Each row was made from one walk, in order. Every step used is in the known rows, and no mark comes twice. Write each row's walk.
Each row is shifted at random along 4 fixed directions that mean nothing.
Known rows
f-x-q-t: [ 0.05  1.41 -2.01 -2.17  0.54 -0.50 -0.41  0.54  1.08  1.01  0.26 -0.07
 -0.22  1.16  0.42  0.02  1.45  1.07 -0.87 -1.40  1.12  0.64  0.86  1.18
 -1.61  0.93 -0.57 -2.64 -0.86 -2.54  1.33  0.55 -0.35 -3.16 -0.70 -1.05
  1.25  2.52 -0.74  0.18  0.75]
v-t-c-q: [ 0.64  0.83 -0.37 -0.47  0.65 -1.93  0.45  0.35  0.84  0.81  0.32 -0.64
 -0.65 -0.65  1.94 -2.08  1.81  1.85 -0.41 -1.74  1.95  1.29 -0.36  0.81
 -0.46 -0.70 -1.44 -2.16  1.54  0.40  1.99  1.13  0.62 -3.92  0.35 -1.20
  2.72  0.03 -0.78  0.32  0.69]
q-t-c-l-x-f-b: [ 0.18  1.14 -0.05 -1.82  0.59 -0.82  1.21 -1.18  0.39  1.53 -1.12  2.25
 -0.68  1.66  1.44 -1.53  0.92 -0.63 -2.40 -0.39  0.79  1.65 -0.20  0.44
 -0.88  2.28  2.05 -1.21 -1.02 -0.75  0.63 -1.62  0.70 -0.05 -0.27 -1.28
  1.36  1.53 -0.54  1.26  0.43]
f-b-c-v-l-x: [ 0.39 -0.26 -1.32 -2.03  1.54 -0.45 -0.82 -1.01 -1.62  0.47  1.41 -0.39
 -1.13 -1.75  3.21 -0.42  0.73  1.15  3.44  0.21  1.30  1.71  0.51  1.45
  0.61 -0.39 -1.11  0.32 -1.27 -1.45 -0.18  1.68 -1.52 -2.05 -3.68 -0.71
  1.62  0.04 -2.75  0.94  0.25]
t-c-v-l-x-q-f-b: [ 0.39  1.16 -0.73 -1.23  0.31 -0.62  1.76 -0.57  0.78  1.20 -0.61  2.17
 -0.80  1.28  1.10 -2.61  0.95 -0.69 -1.52 -0.56  1.18  1.40 -0.26  0.37
 -1.69  1.93  1.61 -1.25 -0.75 -0.43  1.37 -1.05  1.22 -0.78  0.10 -1.32
  1.22  1.03 -0.14  1.28  0.08]
l-x-c-q: [ 0.09  1.72 -0.72 -0.21  0.12  0.49  0.26  0.38  1.29  1.83 -1.25  2.59
  0.46  2.69  0.79 -1.22  0.90  0.67 -3.09 -0.71  0.45  1.22  0.56 -1.26
 -2.34  0.58  1.82 -1.81 -0.47 -1.05  1.93 -0.49  2.23 -1.40  2.27  0.08
  0.47  3.82  1.11  0.44  0.04]
q-f-x-c-l-v-t: [-0.36  0.96 -2.15 -1.53  1.48  2.03 -1.08 -0.14 -2.51  1.41 -0.66 -0.59
 -1.95 -0.20  4.01 -0.57  1.55  0.55  2.71  1.47  0.22  0.53  0.41 -0.14
  0.36 -0.59 -1.20  0.23 -0.61 -0.68  2.56  2.17 -0.86 -2.40 -0.20  1.46
  0.08  2.25 -1.81  2.28  0.21]
l-q-t-c-x-f: [-0.01  0.96 -0.60 -1.09 -0.34 -0.29  0.49  0.26  0.63  1.83 -0.22  1.13
  0.10  2.15  0.54 -0.20  0.56 -0.54 -2.64 -0.74  0.40  1.37 -0.71  1.22
 -1.03  1.34  0.54 -1.99 -0.67 -1.91  1.11 -1.16  1.38 -1.51  0.38 -0.67
  1.67  2.08  0.28  1.03  1.10]
b-f-x-c: [ 0.11  1.59 -3.04 -2.61  2.57  0.28  0.02 -0.01  0.64  1.03 -2.28 -1.18
 -3.31 -1.10  3.79 -4.46  3.00  3.10  1.13 -2.41  2.87  0.12  2.68 -1.24
 -1.07 -1.24 -3.47 -1.14  1.88  2.14  6.48  4.41 -1.82 -3.98  1.31 -1.70
  0.55  2.57 -1.44  1.72 -0.23]
f-q-x-c: [-0.68  2.54 -1.51  0.11  0.38  2.07  0.53  1.16  1.28  1.83 -2.55  0.66
 -0.69  2.53  1.20 -1.67  1.80  0.92 -3.25 -1.19  0.70 -0.95  0.77 -1.89
 -2.75 -0.28  1.01 -1.94  0.88  0.79  4.95  1.48  1.55 -2.24  3.96  0.12
 -0.75  4.49  1.03  0.79  0.82]
v-l-x-f: [ 1.50  1.06 -0.57 -2.13  2.38 -0.76  0.21 -0.88  1.71  1.39 -0.57  2.70
 -0.75  0.45  2.01 -2.61  1.26  1.48 -1.58 -0.56  0.84  3.24  2.28 -1.47
 -1.23  1.56  1.00 -1.32 -2.16 -1.47 -0.79 -1.63 -0.35 -0.94 -2.15 -0.28
  1.21  2.35 -0.24  1.40 -2.00]
c-q-t-v: [ 0.21  0.60  0.67 -0.64  2.50 -0.90  1.64  0.82  0.63  1.83 -1.77  0.22
 -1.58 -0.75  4.10 -3.99  1.65  0.64 -2.00 -2.20  0.99  0.66  0.85 -1.00
 -0.76 -0.68 -0.10 -0.89  1.84  3.02  3.17  1.24 -0.54 -0.03  0.81 -1.25
  1.14  1.79  0.76  1.63 -0.72]
v-l-q-x-c: [-0.26  1.13 -1.92 -0.26  2.70  5.37 -2.12  2.25 -2.57  2.30  0.05 -0.91
 -1.48 -0.08  5.79  1.81  0.96  1.17  3.18  2.74 -1.89  0.68  1.08 -2.39
  0.78 -2.68 -2.19  0.73 -0.99 -0.36  1.56  2.66 -1.65 -2.78 -0.71  4.63
 -0.57  5.25 -1.24  3.09 -0.43]
c-v-l-q-f-x: [-0.65  0.24 -1.85 -0.34  1.14  1.84 -0.67  0.92 -1.57  1.12  0.09 -1.20
 -1.62 -0.43  2.65 -0.94  1.23  0.83  1.68  0.52  0.28  0.23  0.41  0.32
 -0.35 -1.03 -0.66 -0.17 -0.19 -0.09  2.82  3.08 -0.15 -3.32  0.00  0.55
  0.30  2.65 -0.79  2.13  0.93]
b-c-v-l-t: [-0.29  0.14  0.22  1.01  0.29 -0.36 -0.09 -0.41 -0.87  0.92  1.27  0.27
  0.39  0.24  1.60 -0.17  0.01  0.42 -0.87 -0.13  0.46  1.30 -0.69  0.51
 -0.50 -0.37  1.44 -0.60 -1.03 -1.42 -0.39  0.03  1.34 -1.08 -0.15 -0.52
  1.10 -0.09 -0.21  0.22  0.46]
x-f-b-c-q-t-v-l: [-0.84  0.59 -0.47 -0.01  0.24  0.35  0.96  0.41 -1.38  1.45 -0.12  0.26
 -1.02  0.53  2.33 -0.65  0.48 -0.69 -0.46 -0.17  0.58 -0.43 -1.65  0.98
 -1.16 -0.36  0.74 -0.37 -0.28  0.90  1.75  0.63  1.00 -0.63  0.17 -0.24
  0.45  0.86 -0.90  0.88  1.27]
q-c-l-x: [ 0.16  0.23 -0.85 -1.76  3.31  2.38 -1.33  0.37 -2.19  1.99 -0.22 -1.10
 -2.01 -1.59  5.92 -0.24  1.18  1.47  2.67  1.13 -0.84  1.80  1.63 -1.34
  1.78 -1.76 -2.19  1.07 -0.33  0.28  1.38  2.46 -2.57 -1.81 -2.00  1.76
  0.88  3.25 -1.59  2.92 -0.79]
t-c-l-q: [ 0.45  0.52  0.33  0.00  0.25 -0.90  0.51  0.15  0.65  1.30  0.31  1.39
  0.25  0.75  0.76 -1.03  0.41  0.24 -2.33 -0.44 -0.17  2.36 -0.52  0.51
 -0.46  0.56  0.85 -1.65 -0.49 -0.96  0.02 -0.70  1.69 -1.93  0.55 -1.00
  2.01  1.31  0.51  0.70  0.04]
l-x-q-c-v-t: [-0.12  1.27 -1.87 -0.37 -1.06  0.42 -0.36  0.66 -0.13  1.05  1.58  0.36
  0.64  2.24 -0.08  0.92  0.40 -0.19 -0.74 -0.17  0.33  0.70 -0.91  1.26
 -1.70  1.03  0.59 -2.06 -1.36 -3.72  0.47 -0.58  1.59 -2.78  0.20  0.04
  1.25  1.52  0.19  0.18  0.93]
q-l-x-f-b: [-0.18  1.63 -3.23 -1.57  0.20  1.20 -1.10  0.39  0.04  0.64  0.20 -1.53
 -1.89  0.94  0.39 -1.45  1.91  2.05 -0.05 -1.52  1.69 -0.22  1.14  0.42
 -1.22  0.74 -1.68 -2.30  0.47 -2.05  3.43  2.71 -1.04 -5.47  0.27 -1.06
  1.03  2.55 -1.24  0.96  1.63]
c-v-l-x-f-q-t: [ 0.13  1.13 -0.99 -1.17 -1.07 -2.33  1.47 -0.98  1.28  0.55 -0.17  2.10
  0.25  2.08 -1.33 -2.17  0.94 -0.64 -3.16 -1.47  1.67  1.22 -0.35  2.01
 -2.52  3.28  2.61 -2.74 -1.58 -2.63  0.26 -2.04  2.10 -1.17 -0.05 -2.46
  1.41  0.29  0.51 -0.08  0.64]
f-x-q-l-c-v-t: [-0.23  1.27 -1.77 -0.98  0.44  0.21  0.23  0.04 -0.97  0.89 -0.04 -0.01
 -0.98  0.19  2.58 -1.08  1.51  0.21  1.10  0.26  0.94  0.84 -0.14  0.83
 -0.46  0.38 -0.55 -1.26 -0.26 -1.23  1.81  0.93  0.23 -2.57  0.00  0.36
  1.08  0.77 -1.08  1.15  0.29]
x-f-q-c-l: [-0.50  0.73 -1.56 -1.66  0.48  1.21 -1.57  0.34 -1.86  1.67  0.27 -0.70
 -0.96  0.38  1.60  1.95  0.66  0.36  0.54  1.21 -1.38  0.73 -0.78  1.18
  0.41 -0.22 -1.42 -0.91 -1.34 -2.11  0.73  0.95 -0.13 -3.00 -1.09  0.99
  0.90  2.91 -1.67  1.08  1.07]
t-c-v-l-x-q: [ 1.14  1.23 -1.61 -1.28  0.12 -2.11  1.62 -0.31  1.96  0.81 -0.13  1.89
 -0.30  0.65  0.70 -3.90  1.48  0.32 -1.34 -2.00  2.53  2.10  0.37  0.98
 -1.73  1.48 -0.15 -2.53 -0.09 -1.21  1.53 -0.51  1.11 -2.72  0.23 -2.14
  2.17  0.03  0.11  0.44 -0.54]
t-l-q-f: [ 0.00  0.71 -0.73  0.40  0.30  0.73  0.18  1.19  0.79  1.12  0.61 -0.35
 -0.77  1.07  0.04 -1.66  0.75  0.98 -2.57 -1.48  0.09  0.82  0.17 -0.10
 -1.33  0.47  0.07 -1.91  0.18 -0.60  1.87  0.85  0.87 -3.40  1.44 -1.21
  1.30  2.22  1.03  1.22  0.69]
b-f-q-x-c-v-t: [-1.28  1.25 -1.23  0.33 -0.53  1.60  0.11  0.41 -1.25  1.94 -0.05  1.03
  0.30  2.59  1.01  1.39 -0.28 -1.45 -1.41  0.96 -0.38 -0.61 -1.50  0.67
 -2.33 -0.30  2.74 -0.60 -2.01 -1.21  1.50 -0.10  2.35 -0.01  0.84  1.18
 -1.07  3.00  0.03  0.73  1.58]
q-t-l-c-x: [ 0.25  0.01  0.43 -1.34  2.00  0.31 -0.30 -0.26 -1.01  1.85  0.07  0.18
 -0.41 -0.41  3.75 -0.01  0.56  0.00  0.19  0.19  0.06  1.89  0.26  0.53
  1.15 -0.14 -0.06 -0.01 -0.86 -0.86 -0.45  0.14 -1.15 -0.47 -2.12  0.57
  1.36  1.52 -1.21  1.69  0.24]
c-v-t-l-q: [ 0.31  0.42  0.34  0.64  2.13  0.39  0.98  0.87 -0.60  1.65 -0.30  1.52
 -0.98 -0.57  4.54 -2.93  0.87  0.47 -0.30  0.16  0.06  1.86  0.26 -1.56
 -0.51 -1.30  1.15 -0.16  0.11  1.89  0.88  0.81  0.68 -0.66  0.59  0.95
  0.92  1.99  0.60  2.00 -1.40]
v-l-t-c-x-q-f-b: [-0.91  1.03 -0.24  0.64 -0.07  2.56 -0.11  0.52 -1.39  2.23  0.13  1.73
  0.39  2.45  2.10  1.74 -0.16 -1.10 -0.94  2.01 -0.69  0.65 -1.50 -0.21
 -1.03 -0.33  2.90 -0.15 -1.86 -1.28  0.02 -0.48  2.06 -0.93  0.72  2.45
 -0.08  3.49 -0.54  1.54  1.67]
b-c-l-t-v: [-0.81 -0.24 -0.03  1.09  0.12  1.04 -0.60  0.26 -1.70  1.75  1.13  0.68
  0.54  0.90  1.73  0.87 -0.71 -0.65 -0.97  0.41 -0.46  0.87 -1.44  0.78
 -0.29 -1.04  1.71  0.10 -1.57 -1.32 -0.27  0.51  1.43 -0.70  0.30  0.30
  0.29  1.56 -0.06  0.68  0.94]
v-l-q-f-b: [-0.38  1.39  0.33  1.31  1.19  1.63  1.01  0.91  0.55  0.98 -1.09  0.42
 -1.49  0.97  1.86 -2.69  1.43  1.57 -2.71 -0.46 -0.03  0.37  0.86 -2.71
 -1.97  0.07  2.11 -0.92  0.82  1.93  2.93  1.05  1.50 -1.84  2.82 -0.28
  0.29  2.88  1.32  1.74  0.06]
v-l-q-t-c-x: [-0.79  0.74 -0.21  1.60  0.13  1.83  0.54  1.43 -0.73  1.78  0.12 -0.14
  0.14  1.27  2.51 -0.27  0.55 -0.17 -1.11  0.23  0.30  0.32 -0.87 -0.02
 -0.75 -1.27  1.23 -0.73  0.13  0.18  1.81  1.17  1.72 -2.23  1.90  1.12
  0.60  2.33  0.47  1.52  1.48]
l-v-t-c-x: [-0.05  0.97  0.13  0.73  0.89  0.58  0.89  0.07  0.37  1.94 -1.25  1.79
 -0.08  1.11  2.91 -2.62  0.86  0.09 -1.86 -0.42  1.30  1.07  0.08 -1.31
 -1.32 -0.81  2.37 -0.42  0.03  0.81  2.32  0.54  1.80 -0.46  2.12  0.32
  0.20  2.29  0.81  1.37 -0.01]
c-v-l-x: [ 0.83  0.13 -1.07 -1.32  2.05 -0.32 -0.68 -0.24 -0.24  1.08  0.66  0.35
 -0.66 -0.90  2.81 -1.65  1.01  1.27  1.12 -0.28  1.00  2.11  1.41  0.11
 -0.08 -0.27 -0.24 -0.61 -1.12 -1.49 -0.08  1.11 -1.02 -2.15 -2.49 -0.09
  1.23  1.56 -1.02  1.24 -0.66]
x-c-l-t-v: [ 0.32  0.75  0.42 -0.28  0.61 -0.29  0.10 -0.41 -0.11  1.95 -0.39  3.01
  0.78  1.89  1.27 -0.38 -0.04 -1.00 -2.80  0.30 -0.56  2.00 -0.72 -0.06
 -0.76  1.14  2.52 -1.13 -1.91 -2.00 -1.26 -2.01  1.52  0.46  0.28  0.17
  0.59  1.91  0.40  0.46 -0.58]

Write each row's walk
[-0.69  0.49 -0.78  0.46 -1.19  0.21  0.16 -0.07 -0.60  0.51  1.45 -0.74
  0.01  1.20 -0.40  0.53  0.15  0.36 -0.80 -0.37  0.86  0.23 -1.09  1.89
 -1.51  0.35  1.28 -1.06 -0.63 -1.68  1.05  0.56  1.98 -2.83  0.02 -1.20
  1.27  0.33 -0.57  0.25  2.47]  v-l-q-f-b-c-x
[-0.15  1.69 -1.77 -0.58  0.41  0.18  1.20  0.49 -0.28  1.39 -1.22  0.33
 -1.03  0.64  2.67 -2.47  1.73 -0.25 -0.18 -0.80  1.74 -0.38 -0.56  0.61
 -1.46 -0.39  0.02 -1.51  0.76  0.85  3.31  1.34  0.70 -2.26  1.36  0.07
  0.41  1.26 -0.64  0.90  0.66]  f-q-x-c-v-t-l
[-0.87  1.00 -0.43 -0.31  0.42  0.99  0.92  0.45 -0.96  2.18  0.09  1.33
  0.21  1.57  2.74  0.71 -0.19 -1.13 -0.98  0.15  0.23  0.15 -1.05  0.71
 -1.45 -0.84  2.01 -0.29 -1.19 -0.06  0.60  0.03  1.05  0.19 -0.16  0.72
  0.14  2.42 -0.76  0.72  1.22]  f-b-c-x-q-t-l
[ 0.02  1.29 -2.57 -0.59  0.62  0.01  1.48  0.30  0.28  0.70 -0.47 -1.18
 -2.36 -0.33  2.56 -4.57  2.03  1.44  0.21 -2.33  2.62  0.22  1.04 -0.11
 -1.70 -0.26 -2.23 -1.28  1.84  1.18  5.26  2.44  0.10 -3.47  1.58 -2.00
  1.40  0.00  0.06  1.62  0.05]  b-c-v-l-x-q-f
[ 0.63  0.64 -0.94 -2.00  1.29 -0.19  0.13 -0.24 -0.96  1.68  0.62  0.71
 -1.13 -0.29  3.59 -0.66  0.92  0.16  1.33  0.61  0.39  2.49 -0.20  0.94
  0.62  0.37 -1.28 -0.73 -1.19 -1.13 -0.33 -0.66 -0.68 -1.98 -2.58  1.06
  2.16  1.06 -1.74  2.06 -0.22]  v-t-c-q-l-x-f
[ 0.39  1.08 -0.67 -2.00  0.43 -2.44  2.20 -1.07  1.20  1.31 -1.94  2.08
 -1.19  0.59  1.43 -4.80  1.56 -0.46 -2.86 -2.37  2.29  1.54  0.43  1.23
 -1.50  2.11  1.08 -2.08  0.17  0.15  2.03 -0.81  0.59 -0.61  0.27 -2.41
  1.55  0.41  0.23  1.01 -0.23]  c-x-f-q-l-t-v
[ 0.06  1.40 -1.16 -0.62  0.28  0.11  1.07 -0.07  0.61  1.07 -0.42  1.65
 -0.71  1.69  0.72 -2.22  0.98 -0.02 -1.83 -0.56  0.92  0.76  0.40 -0.29
 -2.47  1.51  2.19 -1.46 -0.73 -0.86  1.64 -0.31  1.34 -1.28  0.49 -0.82
  0.54  2.06  0.40  1.03  0.23]  c-v-l-x-q-f-b
[ 0.75  1.33 -1.27 -2.87  0.72 -2.82  2.39 -1.06  1.26  0.69 -1.69  1.25
 -1.58 -0.36  2.22 -4.92  2.25 -0.10 -0.83 -2.26  2.63  1.88  0.79  1.50
 -0.72  2.21 -1.01 -2.14  0.87  0.26  3.04 -0.08 -0.28 -1.36  0.42 -3.36
  2.38 -0.66 -0.33  1.14 -0.74]  f-x-q-t-c-l-v
[-0.86  1.62 -0.01  1.26 -1.35 -0.16  2.19 -0.51  0.69  1.72 -0.37  2.65
  0.91  3.76 -0.90 -0.72 -0.41 -2.18 -4.91 -0.68  1.11 -0.65 -2.22  0.79
 -3.69  1.35  5.61 -1.40 -1.64 -0.48  0.96 -2.20  3.92  1.09  1.77 -0.93
 -0.61  0.94  0.83 -0.27  1.75]  q-x-f-b-c-v-t-l
[-0.47  1.96 -2.02  0.02 -0.42 -0.48  1.61 -0.26  0.91  0.63 -1.25 -0.99
 -1.60  1.15  0.34 -3.58  1.90  0.72 -2.29 -2.61  3.09 -1.44 -0.10  0.56
 -2.80  0.40  0.39 -2.08  1.81  0.97  5.40  1.87  1.30 -2.84  2.22 -2.67
  0.43 -0.10 -0.21  0.16  1.81]  q-x-f-b-c-v-l
[-0.90  0.78  0.23  1.65 -0.26  1.41  1.14  0.64 -0.68  0.92  0.76  0.40
 -0.69  1.32  1.33 -0.73  0.19  0.25 -1.64 -0.05  0.04  0.18 -1.31 -0.54
 -1.71 -0.14  2.28 -0.37 -0.29  1.00  1.48  0.26  2.33 -1.48  2.12 -0.32
  0.67  1.13  0.50  1.20  1.13]  v-t-l-q-f-b-c
[-0.54 -0.20 -0.55 -1.58  1.81  1.92 -0.64  0.09 -3.39  1.98  0.63  0.40
 -1.66 -0.74  4.97  1.16 -0.17 -0.80  2.55  1.97 -1.48  1.37 -0.88  0.40
  1.13 -0.90 -0.76  1.44 -1.58 -0.13 -0.10  0.74 -1.18  0.20 -2.30  1.54
  0.70  2.02 -1.94  2.49 -0.05]  x-q-f-b-c-l-t-v
[-1.18  0.96 -0.13  1.20 -1.29  1.62  0.14 -0.03 -1.91  1.43  1.36  1.71
  0.67  2.77  0.31  2.17 -1.06 -1.63 -1.67  1.97 -1.55  0.44 -2.22  0.44
 -1.93  0.71  3.83 -0.19 -2.68 -2.27 -0.74 -1.69  3.20  0.44  0.82  0.95
 -0.20  1.67  0.38  0.58  1.15]  x-q-f-b-c-l-v-t
[-0.27 -0.23 -2.97 -2.43 -0.03  0.95 -1.99 -0.41 -2.33  1.24  2.02  0.04
 -0.71  0.24  1.20  1.80 -0.21 -0.24  3.01  0.73  0.56  0.85 -1.04  2.96
  0.23 -0.03 -1.36 -0.13 -2.53 -3.63 -0.16  1.65 -0.90 -3.05 -3.30  0.03
  0.96  1.83 -3.06  0.79  1.76]  t-l-x-f-b-c-v
[-0.79  1.27 -1.24  0.89 -0.99  1.54  1.61  0.48  0.64  1.31  0.00  2.22
 -0.03  3.04 -0.48 -1.50 -0.05 -1.02 -2.87 -0.74  0.90 -0.24 -0.91 -0.16
 -3.53  1.16  3.38 -0.87 -1.62 -0.54  1.98 -0.58  2.93 -0.73  2.25 -0.93
 -0.53  2.13  1.12  0.74  0.97]  t-v-l-x-q-f-b-c
[-0.56  1.18 -1.48 -1.16  0.74  1.38  0.53  0.26 -0.73  1.50 -1.23  0.13
 -1.95  0.70  2.86 -1.47  1.06  0.18 -0.34 -0.37  0.44  0.00  0.20 -0.41
 -1.20 -0.04 -0.33 -0.32  0.56  0.88  4.09  1.49  0.21 -0.82  0.71 -0.57
  0.38  2.44 -0.25  1.82  0.58]  l-q-x-f-b-c-v
[-0.30  0.23 -1.81 -2.41  0.51  0.51 -1.04 -0.96 -2.05  1.29  1.33 -0.04
 -0.96  0.28  1.68  1.26 -0.11 -0.39  1.53  0.65 -0.08  1.11 -0.38  2.07
  0.22  0.90 -0.53 -0.14 -2.29 -3.10 -0.31  0.27 -1.10 -1.15 -3.44 -0.30
  0.99  1.21 -2.38  1.09  0.99]  q-l-x-f-b-c-v
[ 0.58  0.80 -1.39 -2.19 -0.20 -2.39  1.70 -1.35  1.18  0.03  0.32  0.81
 -1.13  0.54 -0.13 -3.26  1.30  0.13 -1.14 -2.63  3.07  0.99 -0.01  2.19
 -1.74  3.01  0.24 -1.94 -0.76 -1.45  1.09 -0.97  0.01 -1.59 -1.31 -3.86
  2.03 -1.68 -0.95  0.21  0.47]  q-t-v-l-x-f-b-c
[-0.49 -0.09  0.15  0.13  1.03  1.13  0.20 -0.50 -1.96  1.71  0.97  2.39
  0.23  0.58  3.43  0.52 -0.67 -0.95  0.93  1.57  0.01  1.36 -1.04  0.12
 -0.63 -0.82  3.38  1.28 -2.71 -0.37 -1.35 -0.15  1.08  0.97 -1.53  1.30
 -0.06  1.88 -1.16  1.22  0.24]  f-b-c-v-t-l-x
[-1.41  0.27 -1.04 -0.48 -0.60  1.55 -0.50  0.31 -2.00  2.46  0.81  1.09
  0.75  2.10  1.18  3.03 -0.96 -1.80 -0.66  1.22 -0.72  0.11 -2.12  2.34
 -0.93 -0.65  1.83 -0.14 -3.04 -2.20 -0.55 -0.27  1.57 -0.46 -1.06  1.47
 -0.25  3.09 -1.27  0.69  2.26]  b-c-x-f-q-t-l
[-0.93  0.59 -0.04  0.52 -0.22 -0.14  2.14 -0.62 -0.81  1.54 -0.55  1.48
 -0.56  0.79  2.22 -2.63  0.01 -1.48 -1.54 -0.21  1.06  0.82 -1.03  0.88
 -1.42  0.07  2.85 -0.07 -0.96  0.99  1.86  0.01  2.17  0.51  1.27 -0.69
  0.14  0.69  0.45  1.59  0.75]  b-f-q-l-v-t-c-x
[ 0.43  1.36 -0.78 -1.45  0.50 -0.56  1.22 -0.49 -0.05  0.96 -0.54  1.40
 -1.24  0.79  2.26 -2.36  1.56  0.42 -0.16 -0.52  1.55  1.18 -0.20  0.27
 -1.19  1.25  0.58 -1.22  0.14  0.25  1.51 -0.34  0.63 -1.92  0.11 -0.50
  1.69  0.86 -0.98  1.23  0.39]  v-t-l-x-c-q-f-b
